The same points and some others measured another way (B), then each row and its match in B:
B:
0: -211 225 148 -31 -310 87 -260 -312 -165 15 83 158 176 121 -57 195 242
 216 -108 87 322 47 50 175 76 -22 133 271 -46 69 -114 121
1: 46 28 -79 -130 -92 14 -60 215 -40 -5 173 87 150 -42 112 -49 -142 -115
 -38 100 -208 3 36 75 -116 -220 -49 206 -46 -89 -157 -216
2: -156 143 243 84 82 -33 -145 36 -106 -1 54 -194 -102 68 -141 124 -111 127
 -7 136 99 -132 -59 -51 99 -112 67 91 236 319 11 135
3: -83 204 384 90 119 -156 22 18 72 -247 -81 -500 -171 32 -283 109 327 651
 -135 -253 -141 -110 30 -223 183 241 205 -779 186 -653 168 683
4: 166 -125 -452 -124 8 13 454 -290 307 172 281 130 145 -37 110 248 -69 125
 48 191 432 91 225 30 -98 164 56 137 -156 419 -45 140
5: -265 -36 33 393 95 -105 -262 -219 -276 151 -383 -235 -133 -32 -158 365
 387 609 -223 -168 209 14 -132 -72 244 102 109 -372 221 124 31 649
6: 212 -53 -172 -211 23 -29 122 441 104 -66 247 8 121 -107 171 -164 -284
 -199 -11 72 -445 -17 86 0 -205 -219 -107 54 -86 -277 -130 -277
7: 89 130 331 -70 92 -112 -60 381 70 -207 160 -250 -80 52 -104 -61 -342 -47
 -5 77 -242 -179 54 -105 7 -139 28 -7 165 1 12 -37
8: -189 124 100 108 -156 -24 -241 -141 -193 -41 -182 -114 74 -20 -73 140
 551 563 -242 -256 -97 73 -25 23 121 96 123 -443 -4 -652 -42 478
9: -30 -69 -198 67 7 -31 -43 64 -98 98 -76 -34 59 -110 70 84 167 237 -135
 -77 -155 56 -24 2 -10 -52 -12 -189 -4 -222 -91 188
10: 102 90 -23 -152 130 -41 481 -159 378 -51 364 -196 -44 58 -114 169 -153
 194 122 199 326 -92 190 -119 -7 191 135 -73 54 269 107 260
11: 130 -40 -166 -133 -53 -16 44 209 43 -4 170 73 139 -70 138 -30 -135 -68
 -52 64 -199 31 86 49 -131 -138 -46 98 -97 -127 -135 -144
12: -245 331 503 50 -40 -3 -252 -52 -134 -124 95 -217 -88 159 -246 114 2 199
 -15 120 155 -176 -55 -22 166 -77 154 91 253 164 38 190
13: 80 93 150 -105 136 -70 59 382 71 -128 222 -216 -54 -16 -24 -109 -312 -75
 34 105 -308 -153 9 -98 -54 -182 -26 -19 137 -73 -11 -90
14: -58 -1 89 112 212 -82 -126 318 -122 50 33 -185 -133 -21 -42 33 -376 -100
 10 177 -117 -160 -107 -84 31 -276 -64 180 271 476 -39 -71
15: -220 -40 -93 212 -202 44 -479 -185 -401 241 -165 268 142 33 63 293 54 51
 -178 113 324 81 -78 204 82 -205 -1 516 27 626 -205 -12
16: 77 -200 -305 40 34 -43 -118 301 -145 150 -27 130 103 -137 202 33 -238
 -149 -102 70 -219 43 -15 65 -109 -268 -145 225 -20 204 -194 -204
17: -308 140 75 144 -365 97 -498 -432 -370 156 -110 282 198 117 -26 333 317
 234 -199 76 484 108 -23 254 144 -65 119 431 -30 378 -181 148
18: 43 -174 -312 79 3 -55 -35 87 -90 127 -107 37 98 -136 133 119 112 190
 -167 -91 -142 104 20 26 -41 -53 -47 -138 -60 -140 -128 138
19: -140 230 152 -96 -302 80 -191 -199 -95 -47 152 121 185 103 -28 105 196
 162 -88 70 175 26 65 153 25 -35 125 203 -69 -119 -106 56
20: -238 -122 -165 307 190 -7 -249 44 -340 330 -157 -34 -111 -83 18 224 -188
 -1 -37 204 158 -60 -225 7 86 -292 -88 329 287 854 -106 22
21: -69 254 245 -161 -246 39 -205 69 -84 -156 184 30 157 75 -22 -52 92 59
 -83 28 -155 -24 49 99 -25 -136 74 103 -47 -397 -102 -57
22: 152 -118 -458 -159 -50 30 389 -253 260 159 288 194 195 -33 150 217 -64
 60 30 188 377 111 215 73 -124 98 42 209 -186 361 -82 50
23: -400 296 312 147 -98 60 -262 -395 -228 73 20 -95 -41 153 -228 287 228
 354 -33 148 477 -84 -98 53 211 -2 180 167 232 399 8 338
24: -72 87 -40 -31 -121 40 49 -302 39 78 163 79 105 78 -40 241 49 175 -17
 164 427 24 107 83 41 60 120 226 -14 360 -48 164
25: 201 -61 -143 -139 38 -87 158 330 139 -94 129 -92 80 -108 102 -89 -69 65
 -75 -74 -410 16 117 -54 -134 -53 -41 -263 -79 -497 -66 16
26: -435 509 678 68 -158 49 -305 -354 -185 -156 87 -258 -90 248 -371 197 314
 460 -35 79 362 -168 -72 4 268 53 281 -16 274 4 90 436
27: -315 417 401 -58 -38 86 -19 -194 -45 -92 250 -253 -67 127 -242 63 174
 293 72 151 149 -163 -71 -32 120 -25 181 -41 232 -107 62 257
28: 58 1 -45 -96 -68 -15 -119 281 -77 -12 127 69 114 -44 106 -54 -182 -133
 -56 77 -252 -12 18 65 -100 -242 -69 198 -24 -60 -155 -218
29: 21 178 115 -215 -171 39 -53 162 20 -137 259 34 159 32 40 -97 -35 -32 -40
 65 -222 -24 78 77 -91 -147 24 99 -68 -367 -111 -142
30: 85 -307 -500 114 67 -50 -48 170 -137 260 -116 150 109 -185 233 133 -112
 -19 -130 25 -106 111 -12 54 -94 -182 -146 120 -52 275 -190 -55
31: -161 150 193 33 -254 26 -434 -30 -268 -14 -8 131 138 81 -14 111 64 54
 -152 52 80 8 -12 156 62 -182 51 314 12 96 -144 -38
32: -164 280 387 15 -94 -28 -117 -211 1 -124 116 -162 -34 169 -234 204 88
 312 -41 73 314 -99 62 -8 157 80 205 17 137 134 58 309
33: -126 -181 -355 233 -44 -26 -176 -177 -237 257 -278 92 101 -125 96 282
 341 380 -225 -121 110 160 -54 81 52 3 -7 -123 -32 44 -136 329
34: -239 325 441 37 -57 -2 -137 -223 -58 -97 129 -198 -68 181 -265 187 85
 305 -7 126 325 -139 0 -18 186 37 203 53 213 202 64 312
35: -330 266 256 96 -54 58 -155 -310 -158 59 80 -110 -52 124 -198 235 139
 284 -2 167 399 -93 -77 23 165 -25 155 156 212 369 19 283
36: 117 -122 -246 -67 4 -17 -15 301 -41 80 114 98 122 -108 180 -28 -251 -173
 -48 102 -240 18 33 51 -139 -243 -107 212 -47 85 -169 -246
37: -93 154 21 -62 121 29 306 -217 172 45 305 -185 -68 53 -128 170 -69 201
 127 247 341 -108 42 -77 37 69 122 43 151 372 75 234
38: 87 -240 -377 97 38 -64 -47 142 -95 179 -108 99 95 -151 181 136 -55 47
 -143 -13 -99 95 14 40 -69 -116 -98 41 -49 140 -149 14
39: 33 261 306 -224 251 -43 239 507 176 -237 404 -441 -150 -14 -112 -275
 -351 -87 165 157 -527 -273 -35 -200 -90 -215 -6 -201 242 -377 66 -104
40: -169 227 137 -63 -260 74 -150 -285 -78 -12 148 98 155 116 -58 170 196
 208 -69 98 290 21 66 143 57 3 143 206 -37 44 -79 134
41: -311 291 356 111 -38 22 -184 -290 -139 -6 61 -170 -86 153 -248 249 133
 334 -19 133 401 -125 -53 -6 199 15 179 85 233 339 49 341
42: 271 -148 -330 -180 105 -76 305 365 204 -34 200 -59 91 -172 178 -108 -172
 -18 -20 -16 -432 23 120 -65 -192 -80 -96 -218 -103 -401 -77 -68
43: -93 -23 -322 40 239 42 481 -389 202 277 267 -120 -85 -18 -48 320 -100
 209 170 340 598 -56 26 -78 25 104 82 136 157 829 63 293
44: -8 270 298 -230 -197 23 -158 240 -27 -226 268 -26 132 64 -17 -152 -59
 -47 -36 57 -307 -80 54 61 -70 -186 49 95 -18 -470 -95 -171
45: 214 -100 -200 -167 41 -47 89 452 70 -29 194 24 109 -120 185 -139 -307
 -210 -23 68 -439 -8 74 5 -194 -236 -123 68 -72 -195 -145 -284
46: 241 127 294 -211 239 -159 249 558 300 -323 317 -416 -128 -4 -114 -197
 -413 -42 73 40 -483 -229 116 -231 -75 -76 14 -300 147 -371 93 -12
47: 64 -209 -352 80 38 -65 -32 133 -79 149 -93 59 87 -149 151 121 -2 96 -141
 -43 -132 86 13 26 -61 -101 -75 -43 -38 29 -135 61
48: 199 -32 -163 -183 41 -59 200 360 152 -98 194 -90 96 -122 119 -138 -79 20
 -43 -48 -470 3 96 -51 -158 -84 -55 -242 -86 -558 -74 -48
49: -70 185 88 -145 -236 63 -73 -115 -13 -57 215 100 178 71 -5 61 119 110
 -53 81 88 18 95 118 -24 -43 97 163 -84 -161 -102 14
50: 259 -132 -342 -126 291 -75 687 -87 494 98 399 -136 -62 -25 2 214 -427 22
 180 304 401 -73 230 -142 -87 159 45 70 40 726 94 135
51: 94 -78 -165 -75 -1 -22 -51 313 -49 42 122 67 107 -85 155 -41 -250 -176
 -46 100 -253 0 19 48 -131 -253 -101 206 -23 56 -165 -236
52: 34 -85 -181 -24 -55 -1 -152 222 -134 105 55 152 131 -72 155 23 -194 -154
 -81 118 -141 25 1 96 -95 -266 -92 305 -29 186 -189 -228
53: -222 -101 -173 232 -190 56 -517 -153 -443 306 -202 322 152 -5 113 294 12
 -18 -182 136 314 101 -94 228 69 -260 -45 595 23 735 -247 -82
54: -109 171 80 -90 -263 66 -172 -161 -91 -23 124 126 184 70 1 109 167 138
 -97 52 132 43 70 136 11 -47 96 183 -74 -100 -123 46
55: 9 -18 -36 68 275 -103 202 174 82 12 42 -341 -157 -90 -75 56 -63 252 2 5
 -152 -106 -37 -186 31 6 18 -356 200 -53 70 290
56: -121 241 368 15 -13 -47 -62 -115 29 -127 131 -216 -67 150 -223 170 -1
 266 -15 91 244 -131 53 -55 134 57 176 -22 170 164 72 289
57: -20 401 379 -342 -230 51 52 53 151 -320 412 -107 138 128 -112 -147 106
 130 12 38 -196 -88 136 31 -46 -11 158 -86 -57 -722 -8 7
58: 158 -141 -277 -76 59 -57 71 341 16 51 95 18 101 -142 179 -61 -175 -79
 -61 15 -349 29 36 -3 -153 -183 -106 -15 -60 -175 -143 -136
59: 1 -180 -339 114 -26 -38 -94 22 -138 180 -146 81 112 -126 141 166 146 195
 -180 -80 -58 125 -2 58 -23 -48 -42 -68 -67 -29 -145 155
60: 9 -83 67 166 279 -137 -96 347 -87 40 -52 -239 -172 -45 -59 85 -379 -25
 -25 111 -118 -156 -74 -124 46 -201 -59 45 272 481 -5 33
61: 51 111 64 -187 -105 14 -71 283 -12 -106 228 23 129 -14 74 -133 -136 -120
 -27 79 -324 -42 41 50 -115 -225 -33 129 -38 -288 -128 -224
62: 149 -80 -28 -15 320 -130 162 491 105 -28 126 -288 -140 -98 5 -71 -436
 -94 46 101 -356 -153 -13 -175 -76 -187 -90 -107 191 121 8 -54
63: -423 308 254 127 -47 86 -144 -420 -194 104 75 -139 -68 123 -226 269 248
 370 11 183 473 -95 -120 29 204 -1 186 130 257 381 28 364
64: -17 49 -144 -83 -189 46 57 -303 58 71 176 170 187 53 31 222 117 178 -56
 118 357 81 147 123 -13 72 97 199 -122 175 -90 129
65: -7 -37 -44 -4 -73 -5 -339 381 -254 53 23 139 118 -58 145 -62 -266 -259
 -96 107 -308 -15 -65 108 -91 -401 -132 380 20 134 -220 -360
66: 12 -40 -170 20 -27 -51 35 10 -10 11 -52 -77 76 -100 48 86 281 358 -155
 -158 -169 80 46 -22 -7 65 42 -377 -59 -480 -57 303
67: -328 250 192 71 -99 82 -187 -289 -198 78 85 -49 4 101 -137 201 173 245
 -13 167 334 -62 -86 66 133 -71 125 197 169 292 -28 206
68: -19 54 -130 -53 129 11 403 -290 244 99 283 -131 -43 33 -91 243 -74 225
 116 238 464 -59 105 -74 24 146 121 37 86 490 69 283
69: -2 68 -83 -76 -26 -33 160 13 80 -84 42 -190 69 -97 -2 2 396 461 -117
 -201 -293 53 49 -69 -25 125 85 -599 -63 -875 -6 387
70: -227 98 35 89 -283 78 -424 -216 -320 127 -55 231 177 73 23 221 152 103
 -155 93 271 66 -36 210 72 -156 49 418 -12 307 -187 9
71: 112 -245 -413 47 70 -59 41 174 -41 175 -39 74 93 -166 186 95 -81 33 -110
 3 -151 84 21 22 -106 -117 -107 5 -58 89 -149 0

296 225 39 20 89 -235 8 -185 -1 25 90 5 -182 95 46 137 139 104 12 265
 273 102 -256 -193 154 28 -167 -120 67 -245 -98 93 230
12
100 -264 -105 -276 -19 -4 -65 -129 173 -133 150 -3 -319 -68 -276 -13 17
 -60 96 166 147 112 -198 227 -18 -85 56 148 81 101 -55 -62 -77
14
2 -122 -29 181 -47 20 -36 92 -33 -214 56 -112 11 15 -76 -126 -64 43 56
 149 91 -105 36 -22 -76 -5 70 135 134 -46 -62 -8 -43
67
54 145 -5 104 -218 -14 -81 59 -144 -64 -32 -154 -17 17 51 -31 -17 -143
 -134 -41 -116 -59 215 -105 -74 -253 1 154 92 168 -135 74 -27
37
43 -305 -128 -287 16 67 -95 -55 161 -156 159 1 -215 -100 -254 -29 -30
 -79 99 127 163 90 -162 238 -57 -80 92 125 -11 130 -60 -130 -76
60
72 -47 -62 -185 8 19 -36 -189 65 54 -2 -50 -322 43 -113 35 110 -11 -11
 60 38 116 -110 97 86 -109 -20 36 11 70 -42 -31 -14
51
308 568 74 -17 -216 -233 -80 -64 -232 131 -14 -68 -29 33 260 238 97 -234
 -286 -72 -43 81 129 -342 35 -333 -210 -38 1 99 -214 192 218
10
-111 -49 26 -195 -46 210 23 0 -267 192 -151 -67 -58 -84 97 149 -15 -136
 -159 -309 -195 29 219 -7 97 -84 -11 -28 -69 65 70 13 -153
42
74 -126 -74 108 37 -41 -63 14 106 -239 136 -66 -77 44 -140 -130 -16 90
 129 285 232 -36 -140 24 -53 10 54 104 95 -65 -109 -55 40
70
-209 -255 -38 -41 93 285 -21 205 -182 -45 -19 -47 182 -110 43 -19 -130
 -33 10 -149 37 -85 140 24 -28 73 109 -25 -145 -53 46 -140 -115
9
1 -38 11 273 -48 -2 -10 80 -87 -165 4 -133 25 62 -10 -114 -38 90 28 142
 52 -126 69 -99 -27 19 40 103 158 -110 -51 32 -24
0
277 264 6 65 37 -222 -63 -56 -1 -77 149 -6 -32 62 70 78 70 10 -7 247 288
 53 -182 -219 34 -58 -120 -71 12 -142 -187 50 260
35
-37 -42 18 205 -37 45 12 39 -132 -71 -53 -129 -22 58 16 -74 -14 83 -6 51
 -22 -98 104 -80 26 19 19 74 129 -95 -10 43 -63
54
56 288 191 213 -36 -52 179 -180 -409 308 -290 -130 -154 141 279 200 150
 132 -185 -120 -201 -22 165 -326 315 78 -201 -136 200 -313 110 267 -19
57
360 236 -41 -301 92 -229 -62 -300 144 90 144 73 -352 55 -47 215 203 -36
 -12 218 297 257 -359 -62 148 -129 -176 -125 -79 -40 -165 7 260
52
-126 -162 50 190 -14 127 98 -47 -185 28 -169 -154 -132 77 -8 -54 16 162
 7 -20 -132 -103 133 -22 127 110 28 68 213 -173 117 80 -187
21
-56 -167 -27 -200 -53 140 21 -145 -69 109 -109 -83 -299 -15 -102 50 51
 -45 -54 -114 -148 71 59 138 105 -90 19 83 61 94 57 8 -192
45
40 -148 -128 -304 63 91 -134 47 94 -104 171 27 -42 -116 -118 24 -43 -153
 32 31 205 94 -114 124 -85 -124 60 21 -186 142 -128 -177 33
30
146 240 -38 -104 -445 -78 -185 66 -121 -88 28 -158 -63 -80 12 27 -42
 -410 -261 -145 -233 13 313 -44 -197 -534 2 286 88 482 -241 111 -59
50
-59 24 53 269 -29 62 48 10 -194 10 -142 -161 -23 109 91 -52 25 120 -46 4
 -84 -114 152 -142 82 34 -2 35 136 -140 19 70 -63
27
94 140 -23 165 -151 -65 -101 61 -59 -137 29 -138 9 49 23 -69 -7 -69 -66
 89 14 -66 113 -122 -87 -196 5 138 83 101 -167 41 50
24
-79 -76 57 -98 -55 134 122 -242 -198 271 -265 -130 -379 65 -4 105 126 50
 -114 -178 -281 54 132 49 247 -20 -52 21 154 -29 152 115 -224
39
-103 -65 51 -90 -67 156 90 -168 -229 248 -249 -129 -288 41 28 100 85 5
 -131 -217 -287 30 179 30 202 -43 -37 25 106 4 130 94 -211
46
112 281 -19 83 -251 -60 -140 88 -128 -76 9 -138 49 18 98 -3 -9 -215 -182
 -42 -80 -33 217 -164 -123 -339 -24 134 17 236 -218 61 62
68
-397 -256 81 196 160 420 97 389 -509 47 -177 -76 475 -125 276 9 -227 54
 -36 -349 -76 -245 372 -168 34 285 98 -139 -150 -302 182 -79 -180
3
-352 -89 98 126 132 400 94 296 -531 187 -245 -81 389 -81 347 86 -145 4
 -127 -427 -160 -177 396 -211 96 187 31 -196 -209 -235 162 -53 -129
69
-112 -105 37 446 34 73 50 120 -151 -157 -72 -174 92 114 35 -184 -52 220
 70 137 34 -209 118 -134 18 154 68 66 173 -239 19 25 -60
26
96 -419 -186 -317 1 18 -175 52 287 -375 343 48 -129 -181 -371 -105 -121
 -136 195 267 343 74 -262 309 -200 -95 164 211 -7 174 -157 -188 -48
20
-2 -111 -17 -61 -43 61 9 -127 -39 34 -60 -95 -260 32 -93 3 57 20 -15 13
 -63 30 12 68 83 -55 13 88 118 18 19 26 -115
1
